Below are the code and all the weights of a small trained network. Each question names an input and a target symbol and asks about switching units off, where a switched-off unit gives its printed mean instead of its output.

import numpy as np


def w(rows, s, z=0):
    codes = np.array(rows[::2]) - 128.0
    scale = np.full(codes.shape[1], s)
    scale[-1] = z or s
    return codes * scale


def norm(h):
    return h / np.sqrt((h * h).mean(-1, keepdims=True) + 1e-5)


def f(y):
    return y / 2 * (1 + np.tanh(0.7978845608 * (y + 0.044715 * y**3)))


def softmax(a):
    e = np.exp(a - a.max(-1, keepdims=True))
    return e / e.sum(-1, keepdims=True)


def log_softmax(a):
    a = a - a.max(-1, keepdims=True)
    return a - np.log(np.exp(a).sum(-1, keepdims=True))


def net(x, mask):
    ids = ['αδζθλμξπστφψω'.index(c) for c in x.split()]
    T = len(ids)
    res = E[ids] + P[:T]
    u = 0
    for l in range(2):
        q, k, v = (norm(res) @ M[l].T for M in (Q, K, V))
        z = softmax(np.where(np.tri(T) > 0, q @ k.T / 3**0.5, -1e9)) @ v
        res = res + np.where(mask[u], z, O[l][:, -1]) @ O[l][:, :-1]
        u += 1
        y = f(norm(res) @ A[l][:, :-1].T + A[l][:, -1])
        res = res + np.where(mask[u : u + 4], y, B[l][:, -1]) @ B[l][:, :-1]
        u += 4
    return log_softmax(norm(res)[-1] @ U[:, :-1].T + U[:, -1])


Q, K, V, O, A, B = {}, {}, {}, {}, {}, {}
E = w([
[154,129,118,119,139,112,142,133,53,172],'α',
[130,110,146,151,127,122,154,64,79,134],'δ',
[4,129,112,114,170,126,145,125,94,167],'ζ',
[116,125,210,69,160,107,192,102,118,147],'θ',
[200,189,177,153,94,115,145,111,125,158],'λ',
[162,94,70,96,87,119,92,109,118,113],'μ',
[180,136,134,52,122,108,118,169,122,151],'ξ',
[119,132,150,110,102,95,169,61,177,117],'π',
[127,170,66,118,152,44,163,118,141,142],'σ',
[103,158,127,106,83,143,85,109,200,126],'τ',
[103,177,146,178,119,116,132,84,131,146],'φ',
[122,135,207,145,114,199,116,118,78,163],'ψ',
[117,180,77,185,123,142,85,120,82,181],'ω',
],0.0018)
P = w([
[143,107,105,150,115,169,186,151,156,167],'0',
[51,136,153,56,211,134,26,82,101,65],'1',
[118,81,177,189,134,51,65,127,143,146],'2',
[147,182,121,89,144,180,137,111,94,69],'3',
[127,118,110,147,53,80,170,149,125,185],'4',
[129,248,100,86,56,106,179,91,70,139],'5',
],0.0018)
Q[0] = w([
[106,105,139,94,4,83,115,137,110,212],'0.h1',
[98,210,118,49,46,125,136,58,46,148],'0.h1',
[106,45,125,141,81,90,142,145,156,204],'0.h1',
],0.0036)
K[0] = w([
[164,177,86,59,87,197,185,136,132,116],'0.h1',
[158,118,95,129,2,125,199,156,163,203],'0.h1',
[122,181,93,86,143,205,153,118,104,67],'0.h1',
],0.0038)
V[0] = w([
[189,106,106,46,135,102,135,194,4,158],'0.h1',
[126,240,192,118,178,122,128,223,149,209],'0.h1',
[112,127,125,204,148,125,197,53,23,138],'0.h1',
],0.0031)
O[0] = w([
[118,174,161,232,189,145,141,88,169,73,254],'0.h1',
[97,72,92,155,73,113,133,82,92,31,119],'0.h1',
[124,171,180,106,131,95,76,253,141,69,176],'0.h1',
],0.0036,0.00085)
A[0] = w([
[38,150,158,114,101,123,96,92,209,151,155],'0.n1',
[148,68,103,110,145,117,75,115,206,105,66],'0.n2',
[200,89,64,117,86,137,143,167,253,110,249],'0.n3',
[220,120,107,140,155,133,180,161,60,120,145],'0.n4',
],0.0024,0.0014)
B[0] = w([
[244,97,102,153,224,126,128,156,3,116,255],'0.n1',
[120,165,157,159,97,165,181,189,88,120,13],'0.n2',
[61,209,244,190,181,68,79,105,44,124,224],'0.n3',
[66,151,139,121,69,114,77,35,213,140,145],'0.n4',
],0.0018,0.00049)
Q[1] = w([
[98,168,184,192,70,16,138,106,57,208],'1.h1',
[144,37,112,145,131,113,126,187,206,125],'1.h1',
[162,4,120,178,158,117,97,166,209,146],'1.h1',
],0.0037)
K[1] = w([
[95,251,80,95,86,209,244,147,87,81],'1.h1',
[140,144,145,77,196,155,38,50,126,101],'1.h1',
[94,145,145,66,207,151,23,59,88,83],'1.h1',
],0.0031)
V[1] = w([
[147,157,152,82,130,4,205,89,166,100],'1.h1',
[216,85,233,135,67,177,119,108,162,116],'1.h1',
[60,64,191,60,193,177,183,128,137,109],'1.h1',
],0.0034)
O[1] = w([
[158,56,97,196,131,230,11,189,78,149,60],'1.h1',
[71,163,60,147,202,41,88,127,24,133,2],'1.h1',
[167,253,26,179,48,173,159,148,110,134,162],'1.h1',
],0.0035,0.0008)
A[1] = w([
[93,108,97,213,131,172,152,3,130,81,5],'1.n1',
[116,166,95,161,169,176,83,148,111,160,141],'1.n2',
[122,200,190,222,221,177,76,236,161,35,103],'1.n3',
[138,158,84,84,208,167,97,94,186,109,203],'1.n4',
],0.0033,0.0029)
B[1] = w([
[214,87,135,15,112,70,196,240,117,121,148],'1.n1',
[209,139,202,161,158,93,172,151,109,134,151],'1.n2',
[156,99,4,56,172,127,139,78,191,110,211],'1.n3',
[142,115,205,245,91,88,166,149,125,203,250],'1.n4',
],0.0029,0.0015)
U = w([
[131,94,53,145,207,143,137,50,195,57,182],'α',
[180,180,89,21,192,92,85,216,176,154,89],'δ',
[145,197,125,127,5,191,180,141,214,80,175],'ζ',
[175,169,29,230,127,193,94,156,63,88,126],'θ',
[52,51,124,211,178,136,68,110,56,62,210],'λ',
[158,167,191,183,210,130,158,74,154,229,252],'μ',
[211,42,132,156,125,83,232,142,71,74,137],'ξ',
[152,139,136,103,100,156,58,231,43,223,29],'π',
[139,25,147,156,138,253,79,139,173,108,116],'σ',
[100,75,51,56,74,131,147,19,92,224,32],'τ',
[78,91,167,56,96,108,69,231,111,139,75],'φ',
[53,227,91,145,118,21,161,105,74,64,115],'ψ',
[53,70,231,72,132,85,141,111,210,64,62],'ω',
],0.0051,0.0014)

Each question gives the input, a string of symbols that net reads in full, and the target symbol t.
The units are the heads (3 rows each of Q, K, V and O) and the neurons (one row each of A and B). Each row of codes is followed by its name. A weight is (code - 128) times the scale printed after its matrix; where a second scale follows, it is the last column's (O, A, B and U).
mask holds one flag per unit, layer by layer, with each layer's heads first. A switched-off unit (its flag False) gives its mean, the last column of its rows in O or B, instead of its output. The means were averaged over made-up inputs and are rounded, as every weight is.
A unit's drop is (log p(t) with every unit on - log p(t) with that unit switched off) / (log p(t) with every unit on - log p(t) with every unit switched off).
The circuit of an input: a set's keep is (log p(t) with only the set's units on - log p(t) with every unit switched off) / (log p(t) with every unit on - log p(t) with every unit switched off). Starting from all 10 units, units are removed one at a time, each time the one whose removal leaves the highest keep (on an exact tie, the one counted first), for as long as the keep stays at least 0.8.
circuit, biggest first: the units of the circuit, biggest drop first
unit that matters most: the unit with the biggest drop
top k neurons: the k neurons with the biggest drops, biggest first
top k neurons in layer l: the k neurons of layer l with the biggest drops, biggest first
drop when u is switched off: that unit's drop, to one decimal
input τ μ τ ξ, target τ: unit that matters most : 0.h1
input μ δ σ μ μ ξ, target μ: circuit, biggest first : (0.h1, 1.h1)
input α μ ζ ζ μ ζ, target α: circuit, biggest first : (0.h1, 1.n3, 1.h1)
input τ μ σ λ α, target τ: circuit, biggest first : (0.h1, 1.n4)
input φ ζ ζ θ, target ζ: circuit, biggest first : (1.h1, 0.n3)
input δ μ ψ, target δ: top 2 neurons in layer 1 : (1.n3, 1.n4)
input π δ ψ μ, target π: circuit, biggest first : (0.h1, 1.n3)
input α ζ ψ ξ ω, target ξ: circuit, biggest first : (0.h1, 1.n1)
input ξ ζ μ ψ μ μ, target ξ: circuit, biggest first : (0.h1, 1.n1, 1.h1)
input μ ξ ζ ζ, target μ: top 2 neurons in layer 1 : (1.n4, 1.n1)
input ψ ζ λ, target ψ: circuit, biggest first : (1.h1, 0.h1)
input μ φ ω α μ, target α: circuit, biggest first : (0.h1, 1.n3, 0.n3)
input δ ζ α, target δ: top 2 neurons : (1.n3, 1.n4)
input λ ζ δ ζ ω θ, target ω: circuit, biggest first : (1.h1, 0.n3)
input ξ ζ ω τ, target ω: circuit, biggest first : (1.h1)
input μ ψ ψ, target ψ: top 2 neurons : (1.n4, 0.n3)
input ω α τ ψ ψ ψ, target ψ: top 2 neurons : (0.n3, 1.n1)
input ω α ξ φ, target ξ: top 2 neurons : (1.n1, 0.n3)
input δ ξ ω λ μ α, target δ: top 2 neurons : (1.n3, 0.n3)
input ζ ζ ω, target ζ: circuit, biggest first : (1.h1)
input τ μ μ μ, target μ: top 3 neurons in layer 1 : (1.n4, 1.n3, 1.n1)
input ξ μ ξ μ, target ξ: drop when 0.h1 is switched off : 1.3
input σ δ ψ μ ζ α, target σ: drop when 0.n1 is switched off : 0.0
input ψ ψ ζ, target ψ: drop when 1.h1 is switched off : 1.0
